Below are the code and all the weights of a small trained network. Each question names an input and a class and asks about switching units off, where a switched-off unit gives its printed mean instead of its output.

import numpy as np


def w(rows, s, z=0):
    codes = np.array(rows[::2]) - 128.0
    scale = np.full(codes.shape[1], s)
    scale[-1] = z or s
    return codes * scale


def f(y):
    return y / 2 * (1 + np.tanh(0.7978845608 * (y + 0.044715 * y**3)))


def log_softmax(a):
    a = a - a.max(-1, keepdims=True)
    return a - np.log(np.exp(a).sum(-1, keepdims=True))


def net(x, mask):
    res = np.array(x, float).reshape(1, 6) / 4 @ E
    y = f(res @ A[0][:, :-1].T + A[0][:, -1])
    res = res + np.where(mask, y, B[0][:, -1]) @ B[0][:, :-1]
    return log_softmax(res[-1] @ U[:, :-1].T + U[:, -1])


A, B = {}, {}
E = w([
[112,167,118,4],'x0',
[128,127,126,128],'x1',
[211,190,88,124],'x2',
[192,79,195,86],'x3',
[127,126,127,127],'x4',
[129,128,127,127],'x5',
],0.014)
A[0] = w([
[255,194,47,146,243],'N1',
[217,68,253,85,255],'N2',
[52,196,56,158,255],'N3',
[225,180,137,22,113],'N4',
[46,112,115,234,215],'N5',
[51,163,109,21,236],'N6',
[201,79,169,179,150],'N7',
],0.0086,0.0061)
B[0] = w([
[248,223,117,182,237],'N1',
[144,37,200,134,252],'N2',
[102,177,50,112,223],'N3',
[187,84,69,15,199],'N4',
[174,24,18,118,229],'N5',
[62,153,151,1,227],'N6',
[150,143,201,179,196],'N7',
],0.0088,0.013)
U = w([
[187,57,46,99,252],'0',
[2,163,116,103,146],'1',
[94,65,208,209,176],'2',
[78,100,219,85,26],'3',
[158,198,80,237,44],'4',
[128,243,99,106,8],'5',
[196,179,226,199,103],'6',
],0.0088,0.0031)

Each question gives the input, the list of numbers given to net, and the class t.
The units are the neurons (one row each of A and B). Each row of codes is followed by its name. A weight is (code - 128) times the scale printed after its matrix; where a second scale follows, it is the last column's (A, B and U).
mask holds one flag per neuron, in row order. A switched-off neuron (its flag False) gives its mean, the last column of its row in B, instead of its output. The means were averaged over made-up inputs and are rounded, as every weight is.
A unit's drop is (log p(t) with every unit on - log p(t) with that unit switched off) / (log p(t) with every unit on - log p(t) with every unit switched off).
The circuit of an input: a set's keep is (log p(t) with only the set's units on - log p(t) with every unit switched off) / (log p(t) with every unit on - log p(t) with every unit switched off). Starting from all 7 units, units are removed one at a time, each time the one whose removal leaves the highest keep (on an exact tie, the one counted first), for as long as the keep stays at least 0.8.
circuit, biggest first: the units of the circuit, biggest drop first
unit that matters most: the unit with the biggest drop
top k neurons: the k neurons with the biggest drops, biggest first
drop of u: that unit's drop, to one decimal
input [-2,-5,-7,5,-7,-2], class 2: unit that matters most -> N6
input [2,5,-1,-6,-6,-6], class 1: circuit, biggest first -> [N1; N4]
input [6,8,2,0,-7,-4], class 5: top 2 neurons -> [N5; N6]
input [2,4,-2,1,7,-8], class 3: circuit, biggest first -> [N5; N1]
input [7,0,0,4,-5,-4], class 3: circuit, biggest first -> [N5; N6]
input [4,-5,-8,-1,5,1], class 1: circuit, biggest first -> [N2; N6]
input [-2,4,6,1,-1,1], class 6: top 2 neurons -> [N5; N3]
input [7,7,-2,-2,6,2], class 1: top 2 neurons -> [N1; N6]
input [-1,3,7,1,8,6], class 6: top 3 neurons -> [N5; N1; N3]
input [0,5,6,-5,-8,-5], class 4: top 2 neurons -> [N1; N6]
input [-5,-4,5,0,-6,1], class 4: top 2 neurons -> [N2; N6]
input [-1,6,8,6,4,4], class 6: top 2 neurons -> [N1; N5]
input [8,4,-1,4,1,-2], class 3: top 2 neurons -> [N6; N5]
input [2,-3,2,-1,6,-5], class 5: unit that matters most -> N5
input [8,-5,-2,-6,-8,1], class 1: top 2 neurons -> [N1; N6]
input [4,7,3,0,-7,8], class 5: top 2 neurons -> [N5; N2]
input [4,6,6,0,0,-7], class 5: top 4 neurons -> [N5; N1; N2; N6]
input [-1,4,-1,4,1,8], class 2: top 2 neurons -> [N1; N6]
input [4,8,0,6,-1,7], class 3: top 2 neurons -> [N5; N2]
input [8,5,-5,1,-1,-4], class 3: unit that matters most -> N3
input [-2,5,8,6,2,5], class 6: drop of N2 -> 0.0
input [4,4,-5,-1,-6,5], class 1: drop of N2 -> 0.1
input [8,0,-1,-7,5,-8], class 1: drop of N5 -> 0.0
input [-4,1,-4,2,1,2], class 2: drop of N4 -> 0.3
